Below are the code and all the weights of a small trained network. Each question names an input and a class and asks about switching units off, where a switched-off unit gives its printed mean instead of its output.

import numpy as np


def w(rows, s, z=0):
    codes = np.array(rows[::2]) - 128.0
    scale = np.full(codes.shape[1], s)
    scale[-1] = z or s
    return codes * scale


def f(y):
    return y / 2 * (1 + np.tanh(0.7978845608 * (y + 0.044715 * y**3)))


def log_softmax(a):
    a = a - a.max(-1, keepdims=True)
    return a - np.log(np.exp(a).sum(-1, keepdims=True))


def net(x, mask):
    res = np.array(x, float).reshape(1, 4) / 4 @ E
    y = f(res @ A[0][:, :-1].T + A[0][:, -1])
    res = res + np.where(mask, y, B[0][:, -1]) @ B[0][:, :-1]
    return log_softmax(res[-1] @ U[:, :-1].T + U[:, -1])


A, B = {}, {}
E = w([
[195,237,254,144,123,76,104],'x0',
[46,88,192,110,230,27,219],'x1',
[64,208,98,48,34,111,204],'x2',
[85,97,213,236,64,205,198],'x3',
],0.0058)
A[0] = w([
[163,174,44,36,169,52,73,13],'neuron 1',
[201,177,91,147,52,207,60,71],'neuron 2',
[166,154,52,42,163,58,79,52],'neuron 3',
[209,169,100,145,43,191,61,76],'neuron 4',
[88,104,174,123,193,58,189,103],'neuron 5',
[76,112,172,122,194,57,181,84],'neuron 6',
[58,34,1,115,126,162,155,46],'neuron 7',
[183,36,163,197,224,146,50,92],'neuron 8',
[93,126,188,213,71,178,168,14],'neuron 9',
[180,247,232,139,111,64,117,13],'neuron 10',
[77,105,169,118,195,64,186,106],'neuron 11',
[74,198,107,73,44,110,194,54],'neuron 12',
[52,22,17,105,130,172,153,41],'neuron 13',
[183,48,168,197,216,133,54,102],'neuron 14',
[82,214,111,69,53,114,193,34],'neuron 15',
[67,201,114,64,49,119,187,39],'neuron 16',
[91,97,182,198,65,175,179,78],'neuron 17',
[69,201,114,65,51,121,191,55],'neuron 18',
[72,106,171,126,190,56,184,94],'neuron 19',
[71,108,182,112,197,52,189,29],'neuron 20',
[97,94,173,200,68,191,188,77],'neuron 21',
[187,252,239,127,123,74,104,6],'neuron 22',
[88,104,192,192,64,193,189,65],'neuron 23',
],0.0062,0.0019)
B[0] = w([
[49,111,160,135,231,82,47,225],'neuron 1',
[87,65,66,127,73,177,73,239],'neuron 2',
[49,124,165,143,220,74,54,219],'neuron 3',
[78,46,56,124,65,196,73,234],'neuron 4',
[104,97,80,120,69,170,90,210],'neuron 5',
[97,76,74,114,60,183,84,206],'neuron 6',
[218,26,246,76,132,128,165,232],'neuron 7',
[174,208,45,232,140,89,228,253],'neuron 8',
[81,100,152,132,193,94,74,186],'neuron 9',
[209,7,203,130,118,152,154,205],'neuron 10',
[108,94,74,112,63,173,86,210],'neuron 11',
[161,130,78,210,162,105,178,194],'neuron 12',
[225,22,242,67,118,132,181,231],'neuron 13',
[174,177,72,204,132,100,205,245],'neuron 14',
[155,115,89,199,151,108,173,190],'neuron 15',
[166,125,78,232,167,106,174,191],'neuron 16',
[76,145,143,124,199,80,63,198],'neuron 17',
[168,134,73,226,164,101,174,193],'neuron 18',
[99,91,71,123,64,184,87,209],'neuron 19',
[99,60,71,133,68,194,80,209],'neuron 20',
[65,139,158,120,201,71,59,203],'neuron 21',
[199,1,208,101,114,150,161,212],'neuron 22',
[62,142,139,135,208,78,56,206],'neuron 23',
],0.007,0.0045)
U = w([
[88,102,44,116,16,198,69,116],'0',
[208,74,250,99,111,135,173,125],'1',
[56,149,155,126,223,61,54,117],'2',
[171,174,36,200,138,95,219,116],'3',
[118,227,142,59,68,137,149,250],'4',
[115,206,152,94,74,131,153,76],'5',
],0.011,0.013)

Each question gives the input, the list of numbers given to net, and the class t.
The units are the neurons (one row each of A and B). Each row of codes is followed by its name. A weight is (code - 128) times the scale printed after its matrix; where a second scale follows, it is the last column's (A, B and U).
mask holds one flag per neuron, in row order. A switched-off neuron (its flag False) gives its mean, the last column of its row in B, instead of its output. The means were averaged over made-up inputs and are rounded, as every weight is.
A unit's drop is (log p(t) with every unit on - log p(t) with that unit switched off) / (log p(t) with every unit on - log p(t) with every unit switched off).
The circuit of an input: a set's keep is (log p(t) with only the set's units on - log p(t) with every unit switched off) / (log p(t) with every unit on - log p(t) with every unit switched off). Starting from the 12 units with the biggest drops (on a tie, the unit counted first), units are removed one at a time, each time the one whose removal leaves the highest keep (on an exact tie, the one counted first), for as long as the keep stays at least 0.8.
circuit, biggest first: the units of the circuit, biggest drop first
top k neurons: the k neurons with the biggest drops, biggest first
drop of u: that unit's drop, to one decimal
input [-7,7,6,8], class 2: top 2 neurons -> neuron 23; neuron 21
input [8,6,6,-8], class 1: circuit, biggest first -> neuron 22
input [-8,2,-1,7], class 1: top 2 neurons -> neuron 13; neuron 7
input [-7,4,8,4], class 3: top 3 neurons -> neuron 18; neuron 16; neuron 12
input [8,-4,-8,-7], class 1: top 2 neurons -> neuron 22; neuron 10
input [5,1,5,-5], class 1: top 4 neurons -> neuron 22; neuron 10; neuron 8; neuron 23
input [3,4,5,3], class 3: circuit, biggest first -> neuron 18; neuron 16
input [0,-2,4,-5], class 2: top 4 neurons -> neuron 1; neuron 3; neuron 8; neuron 14
input [1,-1,6,-7], class 2: top 4 neurons -> neuron 1; neuron 3; neuron 8; neuron 14
input [8,-3,8,-4], class 1: top 3 neurons -> neuron 22; neuron 10; neuron 8
input [-4,0,8,-8], class 2: top 3 neurons -> neuron 1; neuron 3; neuron 8
input [2,2,-7,7], class 2: top 2 neurons -> neuron 21; neuron 23
input [3,0,2,4], class 2: top 2 neurons -> neuron 13; neuron 7
input [-6,-4,-8,2], class 3: top neuron -> neuron 8
input [7,-6,0,-2], class 1: top 2 neurons -> neuron 22; neuron 10
input [7,-3,8,-4], class 3: top 2 neurons -> neuron 18; neuron 16
input [-7,-6,-7,7], class 1: top 2 neurons -> neuron 13; neuron 7
input [3,-3,0,-2], class 4: drop of neuron 5 -> 0.2
input [0,6,0,-6], class 0: drop of neuron 6 -> 0.2
input [2,1,-2,2], class 4: drop of neuron 13 -> 0.2
input [-8,0,-1,-8], class 1: circuit, biggest first -> neuron 7
input [-6,-5,3,7], class 2: drop of neuron 23 -> 0.2
